Below are the code and all the weights of a small trained network. Each question names an input and a class and asks about switching units off, where a switched-off unit gives its printed mean instead of its output.

import numpy as np


def w(rows, s, z=0):
    codes = np.array(rows[::2]) - 128.0
    scale = np.full(codes.shape[1], s)
    scale[-1] = z or s
    return codes * scale


def norm(h):
    return h / np.sqrt((h * h).mean(-1, keepdims=True) + 1e-5)


def f(y):
    return y / 2 * (1 + np.tanh(0.7978845608 * (y + 0.044715 * y**3)))


def log_softmax(a):
    a = a - a.max(-1, keepdims=True)
    return a - np.log(np.exp(a).sum(-1, keepdims=True))


def net(x, mask):
    res = np.array(x, float).reshape(1, 8) / 4 @ E
    u = 0
    for l in range(2):
        y = f(norm(res) @ A[l][:, :-1].T + A[l][:, -1])
        res = res + np.where(mask[u : u + 6], y, B[l][:, -1]) @ B[l][:, :-1]
        u += 6
    return log_softmax(norm(res)[-1] @ U[:, :-1].T + U[:, -1])


A, B = {}, {}
E = w([
[120,159,118,119,148,129,6,72,156,115,156],'x0',
[193,156,162,161,113,161,120,117,66,139,216],'x1',
[157,136,91,116,137,45,85,112,113,124,116],'x2',
[60,134,126,187,96,86,118,156,107,60,109],'x3',
[139,59,135,223,102,116,134,70,109,182,58],'x4',
[108,118,130,140,26,102,145,84,151,118,168],'x5',
[187,195,97,132,67,121,76,158,78,135,102],'x6',
[141,113,206,112,103,182,96,110,150,174,144],'x7',
],0.016)
A[0] = w([
[97,91,97,103,184,99,163,193,78,135,81,126],'L0N0',
[28,64,162,86,108,126,117,107,236,122,60,132],'L0N1',
[254,125,82,94,87,83,124,125,100,239,94,2],'L0N2',
[165,72,114,192,53,61,82,112,143,122,112,59],'L0N3',
[128,119,248,121,154,187,71,27,152,151,211,124],'L0N4',
[139,111,101,141,187,40,108,180,128,115,82,149],'L0N5',
],0.0097,0.0083)
B[0] = w([
[56,136,120,136,163,181,204,33,68,143,213,199],'L0N0',
[157,72,67,152,61,143,132,143,246,125,69,218],'L0N1',
[216,123,46,90,154,128,106,79,164,187,156,178],'L0N2',
[113,165,125,51,159,129,87,165,94,151,157,182],'L0N3',
[50,99,132,66,211,142,102,102,33,163,144,255],'L0N4',
[67,208,148,204,104,155,183,50,116,77,105,213],'L0N5',
],0.013,0.0079)
A[1] = w([
[76,87,145,103,162,156,100,83,142,139,218,12],'L1N0',
[79,119,70,45,116,4,203,141,187,63,216,114],'L1N1',
[136,115,214,181,126,238,154,85,108,187,148,3],'L1N2',
[191,34,174,148,85,180,197,178,150,177,188,88],'L1N3',
[162,105,144,194,209,110,218,95,121,154,61,11],'L1N4',
[136,185,123,26,213,229,204,211,190,85,162,153],'L1N5',
],0.011,0.0047)
B[1] = w([
[125,165,132,148,184,149,167,175,103,123,122,204],'L1N0',
[42,170,87,169,141,155,199,92,67,105,69,212],'L1N1',
[94,212,85,146,147,140,172,104,112,114,134,191],'L1N2',
[125,98,73,184,6,95,155,131,116,111,89,180],'L1N3',
[65,195,112,131,115,79,155,122,100,107,133,175],'L1N4',
[182,69,190,88,158,176,88,115,118,213,144,255],'L1N5',
],0.019,0.0087)
U = w([
[206,123,201,34,141,115,5,202,68,183,179,2],'0',
[207,14,92,140,93,133,82,121,253,182,80,109],'1',
[53,137,132,114,219,195,168,89,50,163,147,140],'2',
[46,170,84,234,19,39,205,148,133,5,60,237],'3',
],0.015,0.0052)

Each question gives the input, the list of numbers given to net, and the class t.
The units are the neurons (one row each of A and B). Each row of codes is followed by its name. A weight is (code - 128) times the scale printed after its matrix; where a second scale follows, it is the last column's (A, B and U).
mask holds one flag per neuron, layer by layer. A switched-off neuron (its flag False) gives its mean, the last column of its row in B, instead of its output. The means were averaged over made-up inputs and are rounded, as every weight is.
A unit's drop is (log p(t) with every unit on - log p(t) with that unit switched off) / (log p(t) with every unit on - log p(t) with every unit switched off).
The circuit of an input: a set's keep is (log p(t) with only the set's units on - log p(t) with every unit switched off) / (log p(t) with every unit on - log p(t) with every unit switched off). Starting from all 12 units, units are removed one at a time, each time the one whose removal leaves the highest keep (on an exact tie, the one counted first), for as long as the keep stays at least 0.8.
circuit, biggest first: the units of the circuit, biggest drop first
k most important neurons: the k neurons with the biggest drops, biggest first
k most important neurons of layer l: the k neurons of layer l with the biggest drops, biggest first
input [8,-4,2,8,-6,-7,2,-2], class 3: circuit, biggest first -> [L0N4]
input [5,-5,-5,-5,7,1,2,-8], class 3: 2 most important neurons of layer 1 -> [L1N5 L1N4]
input [-3,3,3,-1,-1,6,4,2], class 3: 3 most important neurons -> [L1N5 L0N4 L1N3]
input [-4,-1,-8,-5,-1,2,2,0], class 1: 2 most important neurons -> [L1N5 L1N3]
input [0,-5,2,8,8,0,-6,7], class 1: 4 most important neurons -> [L0N1 L1N1 L1N2 L0N3]
input [-1,-7,2,-6,5,-6,-1,5], class 1: 4 most important neurons -> [L0N1 L1N1 L0N2 L1N0]
input [0,2,8,-4,6,-4,6,-1], class 1: 2 most important neurons -> [L0N2 L0N4]
input [2,-3,0,-1,0,-2,3,1], class 1: 2 most important neurons -> [L1N1 L1N2]
input [-8,-1,4,2,2,-4,-2,-2], class 3: 3 most important neurons -> [L1N5 L0N4 L1N4]
input [-2,1,3,4,8,4,4,1], class 0: 2 most important neurons of layer 0 -> [L0N3 L0N1]
input [7,7,1,8,4,6,4,8], class 0: 2 most important neurons -> [L1N1 L0N3]
input [3,5,-2,6,-4,-4,-2,4], class 0: 2 most important neurons -> [L1N1 L0N5]
input [-5,8,-5,-4,4,-8,8,4], class 1: 3 most important neurons of layer 0 -> [L0N2 L0N5 L0N0]
input [-7,7,-3,-8,8,-1,-2,-1], class 3: circuit, biggest first -> [L1N3]
input [8,-4,3,6,-4,-3,7,5], class 3: 3 most important neurons -> [L1N5 L0N4 L0N5]
input [3,-4,-4,-2,-1,-3,8,-3], class 0: 2 most important neurons of layer 1 -> [L1N1 L1N2]
input [6,-7,6,-7,6,-6,8,1], class 1: 2 most important neurons of layer 0 -> [L0N4 L0N2]
input [-1,4,2,-1,-1,-1,3,5], class 0: 2 most important neurons of layer 1 -> [L1N1 L1N4]
input [4,4,-3,8,5,5,4,1], class 0: 2 most important neurons of layer 1 -> [L1N1 L1N3]
input [5,-1,0,3,-6,-8,-1,4], class 0: 2 most important neurons of layer 1 -> [L1N5 L1N1]
